Each row was made from one path, in order. Every step used is in the known rows, and no mark comes twice. Write each row's path.
Known rows:
R-H-C: [ 1.06  1.96  0.31 -2.01  0.99  1.80 -0.62  0.12  1.50 -0.38 -0.80  0.51
 -2.89  1.65 -2.62  1.08 -0.66]
N-C: [ 0.05  1.06  0.64  0.56 -0.63  1.31 -1.52  2.69 -0.32  0.35  0.12  0.55
 -0.46 -0.06  0.09 -1.01 -0.34]
C-S-H: [-3.23  0.24  2.83 -0.15 -1.18  0.38  0.02  1.42 -0.63  1.23  0.49 -0.39
  0.92  0.71 -1.74 -2.76  1.81]
H-C-S-R: [-2.29  0.89  1.81 -0.02 -0.49  1.26  0.39  3.37 -0.10  0.64 -0.24  1.21
 -2.20 -1.31 -1.92 -2.69  3.82]
N-C-D-R-H: [-1.42  4.83  2.02  1.17 -1.19  1.16 -1.84  4.58  0.40  2.50  0.72  1.76
 -2.80  2.87 -4.01 -1.11  1.89]
S-R-N: [-2.84 -1.26 -1.26  1.05 -2.98 -2.39  2.30 -0.44  0.89 -0.14 -1.64 -0.50
 -1.36 -0.14 -1.53 -0.58  1.80]
N-C-D-R: [-2.18  3.37  2.20  1.91 -1.96  1.26 -0.68  5.55 -0.73  2.11  1.41  2.43
 -1.73  1.09 -2.20 -2.30  2.50]
D-S-H-R: [-2.00 -0.14  1.48  0.34  0.76  1.43  1.06  0.96 -2.07 -0.09  1.58 -0.64
 -0.95  2.24 -0.47 -0.84  1.60]
H-C-D-R-N: [-3.52  1.05  0.96 -1.21 -3.42 -0.21  2.81  2.52  0.31  0.65  1.00  3.08
 -4.10  1.44 -3.94 -1.28  2.63]
D-R: [-0.29  1.72  0.10  0.46 -0.63  0.24  1.20  0.95 -0.42  0.02 -0.67  0.67
 -1.65  1.93 -0.71 -0.20  1.97]
D-N-C-S-R: [-3.17  0.26  1.75  0.33 -3.23  0.63 -1.27  4.84 -2.04  1.68  0.18  0.46
 -0.19 -0.30 -0.46 -3.23  3.51]
H-C: [ 0.22  0.48  0.45 -1.35  0.23  1.83  0.55  1.12  0.39 -0.79 -0.03  1.19
 -1.97 -0.11 -0.75 -0.15  0.02]
R-N-C: [-1.44 -0.63 -0.47 -0.63 -2.96 -0.79 -0.08  1.29  0.14  0.13 -0.13  0.51
 -1.35  0.26 -0.90 -0.87 -0.53]
S-H-C-D-N: [-4.65  0.13  2.74 -1.17 -3.52  2.26  1.58  3.12 -0.62  0.75  1.55  1.27
 -0.17  1.39 -2.83 -1.89  1.01]
D-H-C: [-0.25  1.09  1.94 -0.98 -0.35  2.28  2.63  0.92 -0.34 -1.17 -0.45  0.32
 -0.22  1.63 -1.83 -0.45  0.80]
R-N-C-D: [-3.37 -0.14  1.04  0.24 -3.68 -1.09 -0.33  3.28  0.04  1.83  1.82  1.69
 -1.01 -0.42 -2.40 -1.97  0.37]
H-R-N-C: [-0.82 -0.88 -0.06  0.02 -1.20 -0.60 -0.28  3.03 -0.57  0.35  0.91 -0.40
 -1.85  0.16 -0.62  0.08  0.62]
S-R: [-1.41  0.46 -0.28  2.24 -0.63 -0.35  0.77  0.97  0.43  0.10 -1.37 -0.52
 -0.50 -0.48 -0.53 -0.79  2.07]
N-C-S: [-1.12  0.96  2.23 -0.41 -0.67  0.94 -2.52  3.96 -1.23  1.67  1.23  1.11
 -0.25 -0.59 -0.55 -2.79  1.42]

Write each row's path:
[-4.08 -1.75  2.10 -0.66 -1.79 -1.42  1.30  1.72 -0.83  1.25  1.22 -1.27
 -0.49  0.94 -2.48 -1.64  2.83]
C-S-H-R-N
[-3.74 -0.84  0.81 -1.19 -2.84 -0.77  1.90  1.93  0.35  0.40 -0.54  1.29
 -3.12 -0.88 -2.87 -2.50  3.65]
H-C-S-R-N
[-3.13  1.29  3.45  0.43 -1.83  1.69 -1.48  4.05 -0.83  1.63  0.66  0.24
  0.47  0.63 -1.64 -3.80  1.51]
N-C-S-H
[-0.86  0.40  2.06 -2.23  0.21  1.56 -0.43  2.38 -0.56  0.54  1.04  1.81
 -1.69 -0.74 -1.37 -1.90  1.74]
H-C-S
[-0.74 -0.12  0.35 -0.94 -2.44  1.29 -1.11  2.61 -1.57  0.25  0.45  0.48
  0.10  0.90  0.63 -0.66 -0.22]
D-N-C
[-1.71  1.06  1.87 -0.52 -0.46  1.58  0.30  3.04  0.31  0.87  1.95  2.41
 -1.63 -0.91 -2.23 -1.29  0.87]
H-C-D
[-4.77 -0.05  2.59  1.75 -3.09 -0.27  0.38  5.09 -0.36  1.97  2.29 -0.17
 -0.77  0.75 -3.37 -2.11  1.59]
S-H-R-N-C-D
[-1.94  0.74  1.58 -0.57 -0.92  2.55  1.45  1.18  0.70 -0.83 -0.75  0.22
 -1.18  1.12 -1.88 -1.19  0.10]
S-H-C
[-1.88 -0.93  1.48 -0.86 -1.23 -0.99 -1.27  4.27 -1.45  1.65  1.98  0.20
 -1.65 -0.46 -1.20 -1.68  2.43]
H-R-N-C-S
[-3.30 -0.16  3.46 -0.37 -1.93  1.81 -1.34  5.80 -2.83  1.74  1.90 -0.93
  0.58  1.45 -0.89 -2.58  2.73]
D-N-C-S-H-R
[-1.77  0.95  3.34  1.90  0.51  0.24  1.69  3.60 -1.53  1.43  2.70 -0.49
  1.68  0.99 -2.33 -0.46  2.82]
C-D-H-R
[-0.05  1.98  1.96 -2.94  0.86  1.48 -1.57  1.41  0.59  0.93  0.32  1.09
 -2.66  0.95 -3.26 -0.65  1.15]
R-H-C-S
[-1.83  1.02 -0.36 -0.16 -3.63 -0.51  1.11  2.14 -0.22  0.10 -0.88  1.24
 -2.98  2.21 -1.68 -0.97  1.39]
D-R-N-C
[-1.37  0.95  3.60 -1.91 -0.40  1.96  1.76  2.31 -1.22  0.17  0.68  0.97
  0.08  1.04 -2.43 -2.21  2.55]
D-H-C-S
[-2.28  2.33  1.53  1.34 -1.31 -0.07  0.87  2.88 -0.38  1.71  1.32  1.83
 -1.24  1.17 -2.20 -1.32  2.87]
C-D-R
[-4.70 -0.44  2.38 -0.78 -4.13 -0.38 -0.01  2.67 -0.52  1.40  0.37  0.13
 -0.43  1.01 -2.60 -3.61  1.32]
R-N-C-S-H
[-5.32 -0.85  0.09  0.67 -3.50 -2.07  2.40  0.63 -0.82  1.34  1.56  1.89
 -2.28  0.16 -2.57 -2.46  3.04]
C-D-S-R-N
[-2.40  1.49  2.03  1.82 -1.36  0.68 -1.66  4.96 -0.76  1.79 -0.09  0.66
 -0.81 -1.19 -1.12 -3.56  3.45]
N-C-S-R
[-3.89  0.46  2.56  0.66 -4.30 -0.71  1.81  3.06 -0.67  1.28  1.47  0.89
  0.84  1.30 -3.43 -2.29  1.12]
R-N-C-D-H
[-2.77 -0.57  1.24 -0.60 -2.59 -0.29  0.10  1.87 -1.35  1.56  2.29  1.08
  0.93  0.24 -0.91 -0.73  0.94]
C-D-N
[-3.06  1.88  1.20 -0.36 -2.24  1.23  0.28  3.00  0.64  1.33  0.19  1.07
 -2.42  1.39 -4.08 -0.49  2.30]
S-R-H-C-D-N
[-1.53  2.99  1.88  1.25 -0.62  0.61 -2.89  3.98  0.41  2.11 -0.80 -0.09
 -1.74  0.61 -2.90 -2.38  2.78]
N-C-S-R-H
[-2.31  3.08  1.51  1.12 -0.38  1.18 -0.11  3.03  1.86  1.37 -0.06  1.21
 -3.08  0.38 -4.65 -0.76  2.26]
S-R-H-C-D
